Below are the code and all the weights of a small trained network. Each question names an input and a target symbol and asks about switching units off, where a switched-off unit gives its printed mean instead of its output.

import numpy as np


def w(rows, s, z=0):
    codes = np.array(rows[::2]) - 128.0
    scale = np.full(codes.shape[1], s)
    scale[-1] = z or s
    return codes * scale


def norm(h):
    return h / np.sqrt((h * h).mean(-1, keepdims=True) + 1e-5)


def f(y):
    return y / 2 * (1 + np.tanh(0.7978845608 * (y + 0.044715 * y**3)))


def softmax(a):
    e = np.exp(a - a.max(-1, keepdims=True))
    return e / e.sum(-1, keepdims=True)


def log_softmax(a):
    a = a - a.max(-1, keepdims=True)
    return a - np.log(np.exp(a).sum(-1, keepdims=True))


def net(x, mask):
    ids = ['βγδεζλμπτ'.index(c) for c in x.split()]
    T = len(ids)
    res = E[ids] + P[:T]
    u = 0
    for l in range(2):
        q, k, v = (norm(res) @ M[l].T for M in (Q, K, V))
        z = softmax(np.where(np.tri(T) > 0, q @ k.T / 4**0.5, -1e9)) @ v
        res = res + np.where(mask[u], z, O[l][:, -1]) @ O[l][:, :-1]
        u += 1
        y = f(norm(res) @ A[l][:, :-1].T + A[l][:, -1])
        res = res + np.where(mask[u : u + 8], y, B[l][:, -1]) @ B[l][:, :-1]
        u += 8
    return log_softmax(norm(res)[-1] @ U[:, :-1].T + U[:, -1])


Q, K, V, O, A, B = {}, {}, {}, {}, {}, {}
E = w([
[132,89,74,187,51,239,105,129,125,216,129,138],'β',
[42,163,157,94,160,169,85,124,109,158,134,141],'γ',
[103,79,181,116,70,164,134,185,134,131,88,97],'δ',
[206,5,207,145,133,189,154,214,105,151,117,125],'ε',
[141,35,176,140,103,109,82,76,114,154,82,83],'ζ',
[119,125,213,185,48,164,117,70,102,62,77,17],'λ',
[62,169,57,162,106,191,125,173,59,102,119,72],'μ',
[41,145,54,77,164,77,64,137,97,126,141,108],'π',
[209,115,152,172,138,159,154,180,179,171,152,85],'τ',
],0.0011)
P = w([
[148,157,141,98,94,117,147,126,144,188,144,184],'0',
[140,171,148,184,122,104,55,196,157,44,223,104],'1',
[114,108,165,96,164,137,127,93,54,158,88,122],'2',
[174,139,84,96,152,112,180,102,172,117,128,174],'3',
[125,156,146,144,101,118,77,192,141,90,251,63],'4',
[125,99,157,107,205,140,167,74,59,112,81,147],'5',
[178,137,74,97,178,104,191,74,195,97,80,204],'6',
],0.0015)
Q[0] = w([
[89,105,75,22,194,209,251,15,74,113,3,147],'0.h0',
[165,180,78,218,79,119,46,243,211,118,250,112],'0.h0',
[231,149,81,171,140,105,144,107,244,42,127,185],'0.h0',
[66,109,69,74,82,179,156,205,160,113,176,53],'0.h0',
],0.0035)
K[0] = w([
[91,152,66,119,192,116,230,73,165,26,26,225],'0.h0',
[91,138,180,125,111,160,45,195,67,178,222,4],'0.h0',
[94,64,200,187,193,189,69,92,26,73,87,45],'0.h0',
[107,88,104,79,154,151,216,166,125,103,174,39],'0.h0',
],0.0038)
V[0] = w([
[132,101,227,100,160,100,90,7,157,165,91,165],'0.h0',
[151,91,152,164,8,71,116,169,130,77,49,55],'0.h0',
[147,11,64,116,73,21,66,122,164,175,118,105],'0.h0',
[108,111,159,78,70,222,183,194,199,169,63,176],'0.h0',
],0.0014)
O[0] = w([
[200,89,122,102,107,124,154,48,38,87,254,164,9],'0.h0',
[50,82,99,200,178,68,235,147,107,152,133,141,69],'0.h0',
[148,68,127,216,181,39,30,83,111,174,140,213,113],'0.h0',
[91,62,74,102,196,163,128,107,227,108,189,62,252],'0.h0',
],0.0016,0.00047)
A[0] = w([
[105,164,201,111,171,101,91,159,59,34,141,73,40],'0.n0',
[122,78,181,190,100,121,140,188,131,161,169,135,114],'0.n1',
[112,105,193,145,54,177,119,98,73,153,62,181,148],'0.n2',
[121,112,145,107,128,86,113,15,53,130,83,147,86],'0.n3',
[123,198,50,68,139,188,124,54,123,185,107,174,157],'0.n4',
[154,49,151,154,142,155,245,62,158,141,84,136,254],'0.n5',
[141,73,147,6,128,163,127,67,129,125,180,165,86],'0.n6',
[107,141,64,100,125,92,168,126,231,106,124,148,106],'0.n7',
],0.0023,0.00098)
B[0] = w([
[187,46,105,136,124,209,141,163,194,164,170,124,169],'0.n0',
[98,203,142,138,104,90,105,100,124,154,106,148,156],'0.n1',
[168,132,49,137,255,130,105,155,129,92,106,90,142],'0.n2',
[125,188,126,165,87,156,196,215,149,200,172,202,155],'0.n3',
[186,69,168,112,77,121,148,130,176,97,67,94,199],'0.n4',
[70,155,39,64,161,138,94,168,125,112,132,166,251],'0.n5',
[155,135,130,162,107,118,183,83,53,84,205,78,188],'0.n6',
[151,115,50,145,177,84,89,78,144,107,84,89,155],'0.n7',
],0.0019,0.0016)
Q[1] = w([
[201,31,60,32,253,165,181,67,99,89,74,166],'1.h0',
[245,109,50,60,165,17,149,7,212,12,58,236],'1.h0',
[111,48,130,82,243,210,178,111,48,174,129,112],'1.h0',
[102,237,184,194,5,96,85,185,198,130,121,40],'1.h0',
],0.0033)
K[1] = w([
[197,76,87,114,187,123,181,92,131,44,34,184],'1.h0',
[184,106,137,206,232,153,116,100,98,92,57,152],'1.h0',
[160,115,16,5,58,53,249,35,230,26,114,253],'1.h0',
[72,161,219,199,31,159,78,223,100,215,185,15],'1.h0',
],0.0034)
V[1] = w([
[94,118,139,136,78,47,94,101,129,66,99,120],'1.h0',
[146,152,158,78,216,75,104,145,174,111,165,125],'1.h0',
[73,250,140,144,114,159,106,156,103,102,173,92],'1.h0',
[172,201,89,164,123,76,150,110,176,177,122,75],'1.h0',
],0.0024)
O[1] = w([
[91,21,67,105,45,74,81,44,30,165,99,10,92],'1.h0',
[143,228,151,54,254,97,115,49,130,199,148,66,254],'1.h0',
[81,152,87,102,168,159,213,96,95,59,78,119,140],'1.h0',
[177,102,131,224,162,90,232,125,148,169,124,55,218],'1.h0',
],0.002,0.0007)
A[1] = w([
[203,104,150,90,187,169,112,160,38,146,77,161,100],'1.n0',
[171,73,202,170,164,112,30,204,150,112,162,89,126],'1.n1',
[66,115,182,111,136,159,195,192,127,155,154,141,254],'1.n2',
[98,64,189,210,68,76,153,104,116,108,78,90,50],'1.n3',
[98,177,171,232,80,194,115,166,70,140,169,124,66],'1.n4',
[164,151,116,108,155,138,198,44,70,110,105,155,211],'1.n5',
[205,79,165,164,98,59,56,65,99,218,44,70,32],'1.n6',
[83,159,144,112,141,173,73,143,192,109,3,47,37],'1.n7',
],0.0027,0.00094)
B[1] = w([
[103,203,195,132,56,38,118,96,171,128,190,109,203],'1.n0',
[116,81,37,109,70,206,163,94,146,147,43,91,228],'1.n1',
[168,149,97,191,96,120,70,153,172,93,43,187,245],'1.n2',
[165,220,191,33,139,138,166,166,153,129,164,145,114],'1.n3',
[188,131,110,104,154,72,81,65,79,138,165,172,183],'1.n4',
[121,147,85,137,53,58,190,166,125,81,86,132,197],'1.n5',
[172,248,94,68,135,111,65,251,95,95,65,159,176],'1.n6',
[147,75,192,57,111,22,189,102,128,197,171,228,254],'1.n7',
],0.0021,0.0011)
U = w([
[189,6,52,194,38,247,35,157,221,175,36,133,117],'β',
[222,123,227,73,14,179,185,44,60,16,230,23,4],'γ',
[3,22,37,42,226,100,50,37,62,178,174,16,243],'δ',
[73,215,194,42,225,226,24,146,213,99,203,241,18],'ε',
[198,123,106,237,68,29,79,36,19,212,242,239,178],'ζ',
[21,194,37,227,109,103,221,225,38,30,75,183,58],'λ',
[66,39,238,33,62,21,215,199,208,236,42,180,50],'μ',
[239,235,56,40,65,46,23,223,40,160,19,71,253],'π',
[202,204,128,235,237,105,235,120,231,227,129,19,211],'τ',
],0.0041,0.00068)

Each question gives the input, a string of symbols that net reads in full, and the target symbol t.
The units are the heads (4 rows each of Q, K, V and O) and the neurons (one row each of A and B). Each row of codes is followed by its name. A weight is (code - 128) times the scale printed after its matrix; where a second scale follows, it is the last column's (O, A, B and U).
mask holds one flag per unit, layer by layer, with each layer's heads first. A switched-off unit (its flag False) gives its mean, the last column of its rows in O or B, instead of its output. The means were averaged over made-up inputs and are rounded, as every weight is.
A unit's drop is (log p(t) with every unit on - log p(t) with that unit switched off) / (log p(t) with every unit on - log p(t) with every unit switched off).
The circuit of an input: a set's keep is (log p(t) with only the set's units on - log p(t) with every unit switched off) / (log p(t) with every unit on - log p(t) with every unit switched off). Starting from the 12 units with the biggest drops (on a tie, the unit counted first), units are removed one at a time, each time the one whose removal leaves the highest keep (on an exact tie, the one counted first), for as long as the keep stays at least 0.8.
units of the circuit, in order: the units of the circuit, biggest drop first
top k neurons: the k neurons with the biggest drops, biggest first
top k neurons in layer l: the k neurons of layer l with the biggest drops, biggest first
input μ ζ γ, target μ: units of the circuit, in order => 0.h0, 1.n7
input δ μ τ γ τ β, target γ: units of the circuit, in order => 0.h0, 0.n6
input τ τ δ π, target π: top 2 neurons in layer 0 => 0.n7, 0.n4
input β μ β μ γ ζ, target μ: top 2 neurons => 1.n7, 1.n0
input π π λ, target π: units of the circuit, in order => 1.n6
input β π ε ε λ ζ, target ε: units of the circuit, in order => 1.h0, 0.n5
input τ β λ π β μ, target π: units of the circuit, in order => 1.h0, 1.n6, 0.n4
input ε γ λ δ π, target δ: top 3 neurons => 0.n3, 0.n5, 1.n6
input ε β π π τ τ, target π: units of the circuit, in order => 1.n6, 0.h0
input τ π β λ λ λ, target λ: top 2 neurons => 0.n5, 0.n3
input ε β λ π, target π: top 2 neurons => 0.n7, 0.n1
input μ π τ β μ ζ, target β: units of the circuit, in order => 1.h0, 1.n1
input δ δ τ ζ δ ζ, target ζ: units of the circuit, in order => 0.h0, 0.n3
input μ ε β, target μ: units of the circuit, in order => 0.h0, 1.n7
input π ζ λ μ, target μ: top 3 neurons => 1.n7, 0.n6, 0.n4
input γ β δ τ δ, target μ: top 3 neurons => 1.n7, 0.n1, 0.n6
input μ ε μ μ ζ, target π: top 2 neurons in layer 0 => 0.n1, 0.n5
input β τ ε ζ, target ζ: units of the circuit, in order => 0.h0
input ε ζ μ, target ε: units of the circuit, in order => 1.h0, 0.h0
input π λ γ μ ε, target β: units of the circuit, in order => 1.n1
input ε ε λ δ, target δ: top 3 neurons => 0.n5, 0.n7, 0.n3
input γ ε γ β ε λ μ, target μ: top 2 neurons => 1.n7, 0.n4
input μ δ γ τ μ, target λ: top 2 neurons => 0.n4, 1.n2
